In the rows, 128 means zero.
Each row is followed by its class; each block has classes of its own.
[121 147 117 133  96 132 105 120 151 145 114 141 148 118 112 132 113 131
  95 159 127 154  94 125 130 114  89 133 127  95 130 142 145 112] : sugeb
[159 145 122 125 127 120 125 126 122 141 129 134 119 118 110 121 129 125
 122 133 129 150 114 121 150 139  94 133 123  93 138 130 129 139] : Rozof
[148 137 139 110 173 164  96 139 125 209 164 132 134 116 109 110 136  94
 160  82 136  96 137 133 192 138 140  85  95 113  91 100  86 134] : komes
[147 145 128 146  94  81 144 152 113 108 111 121 106 127 129 130 143 120
 152 132 140 158 136 138 143 158 129 123 149 114 181 130 130 149] : tov
[165 168 117 129 129 161 126 109 132  94 155 135 107 138 109 134 135 134
 137 156 161 115 150 144 148 124 113 113 202 172 128  73  83  83] : Popu
[136 131 136 111 130 113 119 127 131 140 124 147 130 129 137 125 113 101
 149 112 154  91 150 132 134 114 120 118 106 153 114 135  95 106] : Mep
[ 83 110 154 162 152 114 148 176  58  83  61 104 140 146 150 155  67 136
 107 139 100 175 103 124 121 123 134 199 156  97 113  92 133 142] : tov
[128 136 117 100 124 179 138 188 133   4 149 124  88 156 131  84  77  70
 154 209 191 171 169 166 114 102  88 232 177 145  55 221 131 146] : Bim
[151 145 101 115 125 125 102 155 145 132 119 127 125 139 108 125 144 135
 105 137 138 117 154 138 144  85 113 133 107 155 139 171 127 100] : Rozof
[147 135 123 124 119 109 152 136 130  92  88 112  95 121  96 106 142 132
 113 143 153 104 113  96 109 154 106 145 116 109 162 146 151 119] : Dumi
[119 136 100  85 133  84 120 143 157 135  70 118 132 142 131 105 113 129
  99 155 140 110 136 115 125 102 135 148 111 136 144 144 113 139] : Bim
[121 139 123  79  94  85 133 138 132 157  76 170 137 121 114 114 159 142
 106 141 119 120 144 125 158  83  85 178  39 116 139 196 125 169] : Rozof
[134 145  99 124 119 106 103 150 144 176 120 110 151 114 117 129 102 145
 122 137 101 146 124 129 156 146 109 138  96  87 154 144 127 149] : Bim
[146 139 138 105  96 124 106 107 196 105 146 145 116 142 160 115 170 139
  80 183 138 148 114 126 120  62 148 134 168 145 107 130 147 163] : sugeb
[133 124 116 117 125  99 132 152 118 110  81 122 128 134 136 120 126 108
 109 137 149 113 162 131 121 126 147 130 103 142 149 158 123 119] : Mep
[108 119 130 129 120 153 122 133 141 131 126 141 113 127 101 112 128 116
 146 104 119 105 166 147 160 160 123 117 137 149 126 143 119 122] : vek
[179 156 137 119 140 127 147  97 132 108 144 118 110 133 103 116 111 118
 167 147 176 132 125 132 189 131 114  90 167 106 109  72 107 117] : Bim
[ 96 109 128 151  98 136 133 195 108  48 147 104 133 126 161 102 101  87
  95 166 111 193 118 144  82 171 128 177 115  77 133 151 156 172] : tov
[162 140 142 107 132 113 140 143 111 128 107 135 138 131 117 130 107 133
 121 148 133 144 142 108 160 124 141 167 174 115 103 103 104 142] : vek
[154 153 111 114 123 122  93 107 162 144 175 124 107 107 122 117 135 115
 150 110 178 104 106 107 127 142  84  90 127 126 141 121 105 111] : sugeb
[146 152 107 130  80  94 122 163 154 146  88 153 135 120 131 119  91  89
 119 154 126 141 112 131  69 152  84 154 127 122 178 185 120  78] : Dumi
[144 116  99  95 120 126 121 168 120  94 106 120 122 120 122 103 125 123
 113 147 156 103 177 125 128 138 140 137 119 154 134 166 131 102] : Popu
[160 137 115 138 118 126 123 131 133 131 134 133 136 115 113 128 115 125
 135 137 128 133 138 130 192 139 118 123 135  86 103 114 121 130] : Popu
[144 155 131 138  76  97 126 139 150 142 140 138 137 122 112 132 129 135
 127 151 107 155 109 117 129 120 113 137 145 107 156 113 139 144] : tov
[145 151 128 158  82  74 117 128 182 142 116 144 115 150 112 125 120 108
 127 150 130 152  98 105 124  89 101 147 177 124 147 123 128 141] : vek
[100 117 157 154 136 133 155 102  86  89  82 141 137 138 178 165  51 134
 136 151  92 179  98 139  59 189 120 191 207 129 154 108 116 162] : Bim
[147 136 140 132 120 106 134 130 127 133 104 133 109 133 117 135 135 129
 131 141 145 142 104 112 135 107 128 133 149 102 152 117 148 141] : komes
[106 140 127 147 100 140 122 126 146 184 133 129 153 112 101 147  93 177
 105 159  92 138 102 119 134  94  88 172  98  94 144 121 141 114] : Dumi
[135 127 124 108 104  80 129 155 118  87  75 144 102 140 123 104 164 104
 111 129 156 124 143 140 116 128 106 116 114 161 163 184 141 109] : Rozof
[136 148 111 128 105 139 127 108 144 163 100 151 125 109 116 116 127 125
  89 162 146 154 103 122 102 129  95 123 118  96 160 151 137 104] : sugeb
[139 102 131 120 139  94 107 119 106 149  65 131 147 137 138 137 122 105
 151  94 165  94 116 119 137 153 168  88 115 145 133 175 134 108] : Popu
[153 135 142 150 118  98 124 134 126 116 115 119 118 131 129 134 122 124
 128 136 121 147 114 118 149 130 122 129 142 107 139 107 141 153] : Mep
[104 117 115 123 151 124 114 145 115 108  96 108 139 124 141 131 105 105
 116 102 142 112 123 127 115 150 107 122 103 112 113 140 120  89] : sugeb
[141 129 121 104 118 117 122 158 127 118 127 141 120 124 106 101 149 112
 102 132 131 122 147 125 111 124 102 128 109 148 127 162 139 104] : Rozof
[114 133 137 121 150 132 125 117 124 168 115 108 139 137 114 129 128 116
 163 110 136 104 130 145 182 145 141 116 112 130 119 128 103 135] : Dumi
[174 140 142 127 111 115 143 140 131 121 101 137 117 129 108 110 119 112
 128 142 127 138 129 104 140 142 119 147 150 113 140 114 122 143] : vek
[165 150 119 118 102 140 135 125 145 125 107 144 152 120 107 132 119 146
  79 160 113 135 123 107 112 140 131 151 127  92 156 131 132 117] : vek
[155 147 110 126 120 111 128 156 124 102 117 144 110 124 117 105 144 101
 103 143 133 154 131 129 128 148  90 156 121  99 130 171 127 149] : Rozof
[112 128 109  99 129 101  86 151 131 127 107 108 147 130 132 128 151 130
 104 116 155 104 137 130 151 118 137 108 101 144 120 162 127 115] : sugeb
[139 121 117 110 116 116 147 149 126 126  78 121 130 134 118 118 118 116
 119 137 138 119 167 126 116 134 148 138 116 139 164 156 127 103] : vek
[142 112 157 117  91  66  90 170 113 129 121 146 131 121 165 136 139 122
 130 114 134 143 108 127 121 132 142 104 135 135 163 139 152 133] : komes
[154 130 135 141 109 119 146 164 103 105 153 118 129 105 121 128 120 142
 118 149 125 145 142 122 125 154 109 167 127  98 122 130 135 127] : Dumi
[118 124 128 144 118 125 107 162 119 147 139 110 121 120 132 127 141 124
 157 116 134 140 138 162 176 155 117 144  86 108 134 193 132 157] : Dumi
[124 130 112 136 147 135 119 121 145 216  93 154 153 103 144 155  96 142
  97 105  80 116  93  97  83 136 122 165  71  55 162 138 117 142] : komes
[143 145 149 123 128 146 109 120 137 164 155 133 122 132 117 123 120 102
 182 111 152 126  99 134 149 126 126  96 133 131 124 125 117 118] : tov
[145 129 141 127 112  92 125 152 117 126 112 128 118 124 126 128 126 108
 149 122 137 136 117 117 141 140 120 126 131 108 158 119 136 148] : komes
[135 122 134  78 103  79 106 169 111  89  95 145 140 120 117 103 115 103
 117 129 181  90 128 101 143 128 126 117 106 130 136 138 130 116] : komes
[124 130 140 104 138 126  98 109 146 158 138 128 129 121 135 124 128 117
 149 103 140 108 110 122 154 124 109  96 125 134 104 109 112 117] : sugeb
[153 138  88  89 124  25 131 126 132 100  71 134  81 130 119 113 124 115
 119 136 219 114 101  71  72 125 102 132 171 133 184 174 137  94] : Rozof
[152 135 113 100 111 125  97 133 132  93 178 110 127 114 128 116 157 138
 121 135 194 101 153 118 127 132 130 105 120 161 135 148 123 124] : sugeb
[123 146 136 143 101 127 142 107 133 153 119 127 145 134 110 146 125 149
 119 168 123 149  99 124 114 115 119 166 134 114 152 141 140 137] : Dumi
[135 137 135 124 100 124 122 107 169 179 118 151 129 131 113 133 137 157
 109 151 114 142 108 111 135  83 130 147 130 110 141 138 144 142] : vek
[139 134 131 149 133 115 133 143 121 152 133 105 124 124 119 140 130 147
 133 130 121 138 126 126 150 132 125 153 130 104 125 131 131 137] : Dumi
[162 144 120 156  87 122 113 135 151 135 130 132 127 123 115 126 107 132
 115 172 114 160 100 112 125 111  96 144 154 114 155 108 143 126] : Popu
[122 155 132 133 105 122 137 108 129 132 122 134 129 125 111 139 114 136
 131 147 130 152  86 120 124 142 113 129 152  93 165  98 130 129] : tov
[112 126 132 124  81 105 135 150 125 143  97 137 131 119 130 116 132 128
 127 142 109 145 129 127 114 142 127 148  88 121 187 159 145 166] : tov
[107 137 116 155  93 108 122 156 146 140 129 117 133 149  97 132 156 128
 127 147 146 121 148 149 130  83 117 153 106 157 128 197 143 111] : Dumi
[134 153 123 114 118 115 122 165 116 140 112 137 130 112 119 126 113 142
 116 141 119 152 123 130 166 126 111 146 126  83 131 113 117 121] : tov
[129 134 131 150 108 129 127 105 126 147 100 162 128 122 150 144 105 122
 114 150 130 155 117 144 103 142 127 131 139 115 168 149 126 127] : Mep
[121 126 155 113 145 146 130 108 112 155 113 144 125 128 118 117 126 101
 148 114 125 117 129 138 145 154 130 100 131 139 115 113 115 125] : Mep
[128 152 137 129 106 125  94 139 134 160 144 153 128 130 133 126 151 111
 153 108 141 126 123 157 147 137 129  97 117 150 147 153 101 128] : tov
[125 153 127 121  96 104 125 112 139 170 125 162 153 118 110 144 111 136
 108 158 124 152  97 116 134 110 114 131 154  84 150  91 126 123] : komes
[125 130 142 124 135 111 114 118 136 142 143 135 129 140 138 124 112 109
 158 117 144 122 119 138 128 126 119 110 143 147 103 123 105 124] : Bim
[130 129 105 140 106 130 125 137 129 141 156 133 137 103 119 115 119 121
 118 147 119 147 132 124 143 156 102 148 105  78 122 133 125 153] : Popu

Next block, with new classes.
[146 101 133 161 153  96 171 122 128 122 128 110 108  77 147 122 180 110
 128 156 176  79 146 116 114 113 179 101 143 115 104 155  90 152] : tav
[110 140 134 113 128 141 118 146 125 156 143 130 118 130 133 135 103 140
 123 122 116 144 138 112 147 113 156 147 111 120 121 132 108 130] : fam
[151 148 128 129 104 203 148 185 156 139 167 209 114 169 202 228  54 153
  92 145 184 159 110  73 103  90 132 167 119 166 156 247  49 121] : butoz
[165 158 142 135 164 130  95 182 131  96 154 157 123 127 104  63 170 112
 131 168  99 153 130 137 139 157  63  89 138 147 123 105 167 128] : geni
[118 142 135 105 109 122 131 114 102 126 118 175 142 139 127 127 119 114
 122 121 130 111 150  94 136 109 167 137 122 113 139 126 115 111] : bobi
[139 127 150 116 113 152  95 148  86 122 153 161 132 109 132 107 179 136
 150 137 119 170 126 108 137  85 125 144 135 101 113 139 140 117] : butoz
[155 147 127 139 171 129 113 159 105 131 136 200 134 136 111 124 158 149
 107 163 135 108 129  98 122 120 116  94 152 120 122 139 134 159] : mufa
[108 122 169 112 173 144 125 150 108 105 154 190 113 114 104 134 132 154
 142 122 132 129 137  78 135 123 157 140 140  84 129 114 112 145] : fiba
[ 98 124 131 108  99 100 129  75  84 117 124 181 140 111 127 160 124 139
 125  98 152  95 142 123 148  77 145 126 112  86 139 154 117  99] : Pamip
[138 103 102 146 112 125 151 116 127 157 109 170 135 140 181 179  61 146
 108 120 150  75 118  90 111 110 210 165 150 112 112 201  41 157] : bobi
[137 131 126 139 173 137 101 165 130 138 155 153 128 124 120 124 142 145
 112 147 121 123 136 105 140 105 105 112 122 147 117 123 140 151] : Gesu
[100 153 142 121 187 130 111 146 133 131 160 124 119 128 111 161 132 157
 128 134 112 123 146  97 136 124 142 117 124 143 124  98 137 156] : lusa
[119 148 132 136 180 126  89 154 136 113 166 143 138 140 124 168 125 159
 121 151 144 115 129  94 113 111 137 113 136 122 123 131 120 166] : Pamip
[ 58 130 130 118 144 120 126  96 112  98 174 175 115 103 103 232  82 184
 139 122 165 129 120  54 126 120 179 141 122  87 125  66 125 144] : Tuno
[125 138 135 134 160 131 106 157 113 114 131 159 126 121 124 142 142 136
 108 147 138 141 133 110 115 117 117 119 151 132 134 162 127 130] : Pamip
[ 89 115 141 134 164 121 168 126 106 133  73 137 101 111 176 135 116 123
  90 115 137  86 151 141 143  98 202 132 122 101 132 172  67 140] : Gesu
[132 191 125 122 184 121 107 157 130 107 134 139 132 132 121 156 156 123
 121 155 156  76 172 105  88 129 114 125 181 149 155 114 151  96] : Pamip
[124 136 108 117 117 119 122 107  99  86  99 170 123 125 153 133 145  69
 145 126 140 124 123 131 140 102 136 162  89 102 139 122 131  79] : geni
[129 148 125 146 138 116  93 169 115 120 162 156 128 116 129 113 129 139
 125 124 130 146 117 138 143 140  85 114 134 123 120 158 137 103] : fiba
[ 81 108 129 131 130 102 142  99 112 106  93 124 103 111 136 145  91 129
 129 124 122 140 124 135 125 126 189 120 112 124 131 100 123 152] : geni
[113  89 119 142 127 120 125 109 107 142 143 113 104  90 137 141 113 161
 117 114 136 151 109 112 128 121 153 109 127 103 121 132 118 167] : mufa
[133 146 134 122 141 133  95 144 125 131 138 143 131 119 110 113 133 120
 114 127 115 147 142 123 137 135 108 107 123 143 127 123 147 114] : bobi
[170  44 116 130 104 140 181  70 169 180 114  66 111  64 174 136 198 133
 170 136 135 150  98 149 148  95 178 136  41 119  79 158 121 175] : lusa
[163 140 156 133 171 171 103 159 139  91 174 139 101  79 131 140 177 145
 124 196 114 204 103 109 121 125 114 140 108 107 125 148 130 153] : geni
[108 140 150  94  91  82 106  86 112 108 125 141 124 117 107 134  94 162
 119  85 122 123 153 141 153 139 136 121 142 107 136 117 116 119] : geni
[135 104 125 151 189 175 134 142 121 133 154 115  99 100 148 124 132 135
 137 141 122 144 102 131 125 122 146 137 121  84 104 152 100 159] : butoz
[128  96 133 147 148 165 141 127 122 125 141 183 116  89 102 134 141 147
 155 113 142 104 123 101 143 116  95 117 144 138 104 131 141 117] : luse
[110 111 143 123 107 151 130 151 106 140 149 142  91  87 170 143 128 184
 114 116 127 177 114 118 149 101 158 157 143  84 125 139 112 154] : Gesu
[101 129 136 133 194 168 113 145 117 119 118 123 116 100 128 126 146 127
 148 155 128 128 136  95 116 103 151 131 112 127 129  99 140 122] : luse
[131 134 121 126 119 146 128 117 135 148 157 153 136 143  97 145  95 138
 126 139 126 147 122 120 142 106 105 106  75 143 128 131 143 127] : fam
[127 128 140 117 125 126 139 118 130 128 107 142 123 125 158 134 114 141
 111 139 117 117 132 125 121 113 181 141 131 118 125 130  97 152] : geni
[111 113 121 145 142 119 109 149 102 122 156 107 107 109 145 155 128 129
 125 132 149 150 126  93 116 109 164 121 137 115 128 134 114 150] : mufa
[126 146 127 140 180 151 113 159 126 130 152 140 121 117 113 129 136 141
 115 133 120 107 141 109 127 124 107 120 136 135 129 133 133 124] : luse
[114  89 147 147 155 132 127 138 128 120 128 115 110  76 154 126 132 136
 136 133 149 128 132 119 120 119 158 100 132 119 103 123 112 130] : Tuno
[122  94 148 118 187 171 113 134 111 120 142 106  93 116 129 123  92 152
 137 130 129 181 118 106 119 119 175 136 108  70 134 140  87 177] : butoz
[140 156 132 129 147 154 126 131 142 142 145 156 123 113 129 147 134 146
 115 148 122 121 129 118 133 124 105 138 108 136 126 150 122 114] : fam
[153 132  99 114 240 184  58 148 173  97 132  92 113 166  63 111 127  71
 150 108 118 169 110 112 137 195  48 172  80 110 119  69 145 133] : fam
[125  94 145 134 137 130 129 115 104 118 144 153 125 100  95 110 161 129
 130  81 123  93 144 104 151 107 110 119 141 116 108 136 124 123] : luse
[139 158 139 117 155 135  93 147 133 115 145 152 126 110 109 109 159 132
 119 176 100 180 120 131 147 133 102 110  94 137 118 111 158 135] : geni
[ 99  98 128 141 131 109 128 121 115 123 108 125 127 100 153 130 128 136
 129 136 121 126 122 126 123 129 168 130 119 108 112 112 115 138] : Tuno
[ 89  79 176 148  51 129 102  87 120  84 118  83 127  51 217 243 181  95
 182 156 119 126 149 159  85  29 156 166  52 183 180 168 132  63] : mufa
[114 145 133 125 172 126  75 166 100 104 154 136 119 117 141 103 109 141
 130 124 160 161 121  71 127 129 140 131 138  91 129 139 103 114] : fiba
[152 197 119 109 150 118  89 163 134 139 148  86 133 137 168 136 169 108
 102 156 143 152 159 120 127  94 128 126  83 149 151 171 129  91] : lusa
[180 120 176 147 135 157 170 126 154  96 167 138 146  98 136 159 210  72
 152 152 134   4 193 122  93  92 111 172 190 146 139 152  91  75] : tav
[141 144 142 121 173 149 108 151 134 124 150 146 128 149 113 130 146 132
 110 124 103 116 143 116 117 130 107 132 129 135 134 119 130 154] : butoz
[119  86 150 136 117 123 134 122  98 109 120 169 123  90 109 143 138 135
 138 120 126 132 136 140 136 120 135 127 151  95 110 146 122 114] : Tuno
[119 119 150  66 146 103  69 117 122 151 118 153 153 117  98  96 157 148
  99 113  89 139 159  70 156 134 150 162  98 107 114  88 112 143] : Tuno
[ 56 140 117  99  78 101 155 109 105  99  70 107 123 171 128 117 123 122
 111 114 125 210 105 111 155 167 177 179 111  91 148  83 122 156] : Gesu
[129 137 133 135 119 106 107 152 115 128 147 121 139 133 125 135 137 142
 106 147 124 137 150 108 125 102 128 125 141 152 136 149 129 136] : Gesu
[134 149  95 119 110 111 125  83 131 150 107 151 170 144  98 134 113 120
 129 161 182 118 131 125 136 100 131  97  98 134 108 126 137 104] : tav
[118 108 131 130 125 154 119 135 117 134 131 124  99  81 149 132 121 133
 133 124 138 189 112 115 136 123 158 130 118 108 114 140 121 127] : bobi
[123 114 110 123 131  98 149  97  93 143 139 171 118 104 114 152 148 126
 119 114 141  83 145 100 138 102 155 119 117 106 132 119 132 136] : mufa
[154 166 126 121 127 129 126 153 150 133 117 141 161 162 149 151 160 118
 127 141 129  49 169 113 111 113 137 169 147 154 136 159 103 105] : luse
[131 147 124 117 121 108 156  91 101 123 133 160 132 108 107 136 152 108
 126 146 150  90 159 144 138 101 140 125 112  85 147 130 127  92] : tav
[105 129 142 108 140 136 145 107  98 127 119 150 118 105 115 137 160 133
 133 115 123 145 134 102 153 112 148 148 129 105 121 133 127 116] : lusa
[132 161 167 117 151 144 109 163 116 115 147 160 127 127 158 131 180 122
 109 140 124 119 155 125 130  81 134 116 102 132 136 157 116 123] : butoz
[118 133 136 118 187 125  93 163 153 129 114 168 141 133 140 130 136 113
 130 154 120  97 146 114 148 141 135 132  79 140 111 120 103 125] : Tuno
[132 116 131 133 106 128 120 128 108 133 133 117 120  92 155 127 134 121
 130 137 145 163 128 116 130  98 172 115 110 113 117 164 114 119] : bobi
[129 132 144 131 128 143 129 139 120 143 141 126 116 119 136 113 105 147
 118 128 134 144 131 128 141 109 141 107 119 111 118 160 103 129] : fam
[147 148 115 135 153 169 173 160 146 159 176 162 115  73 151 212 213  96
  66 154 158 125 144  90 108  64 152 149 124 148  96 143 147 101] : Tuno
[109 116 135 121 126 132 122 108 102 123 132 169 123 107 120 163 146 141
 138 123 143 129 124 110 144 102 145 124 115  99 120 121 130 137] : mufa
[106 108 145 131 124 121  99 124 115 116 121 130 129 124 146 118 108 134
 139 100 139 134 123 112 143 115 170 106 123 105 101 120 104 150] : bobi
[133 131 129 110 151 128  99 134  98 115 137 136 127  99 120 128 168 110
 121 152 165 170 142  80 116  80 138 120 110 119 139 155 140 106] : Pamip
[135 146 130 121 147 157  88 138 131 124 145 131 130 129 123 135 101 117
 114 126 125 154 134 122 125 122 112 119 111 128 140 133 131 107] : bobi
[125 129 137 104 106 106 116 137  70  99 134 223 139 141 109 107 128 126
  99 112 155 150 136  59 146 110 129 127 137  84 136 141 109 107] : Tuno
[115  98 128 134 127 139 140 117 105 135 119 127 110 104 150 147 123 129
 123 125 149 141 123 116 122 102 170 123 128 105 128 146 105 141] : mufa
[161 144 185 122 188 187  42 176 139  93 154 166 145 138 182 164 167 162
 165 170 131 121 129  94 118  53 128 140  95 110 126 157 100 148] : lusa
[ 98 120 145 130 145 127 125 136 107  97 128 122 113 134 154 152 108 138
 134 123 141 110 144 109 125 100 177 150 138  92 147 127  91 146] : Gesu
[134 180 164 116 149 159 102 140 149 111 143 135 131 143 132 167 122 138
 118 139 133 107 159 141 118 104 108 123 108 135 153 146 118 100] : fam
[118 115 152 122 155 137 134 134 112 133 126 148 110 103 123 122 109 166
 112 110 143 142 130 109 118 121 160 115 154  97 123 137 114 145] : fiba
[144 152 121 124 141 127  90 130 118 129 148 144 139 125 121 140 142 129
 111 142 153 132 136 109 128 106 103  98 112 134 134 144 136 113] : mufa
[108 118 127 133 167 159 144 147 109 138 141 133 104 134 135 138  99 134
 111 129 117 147 125 106 111 115 168 137 132 115 134 129 109 161] : butoz
[122 120 158 122 124 133 124 133 111 103 128 144 105 100 156 120 136 128
 102 123 120 155 130 113 126 102 150 126 130 122 134 133 112 134] : geni
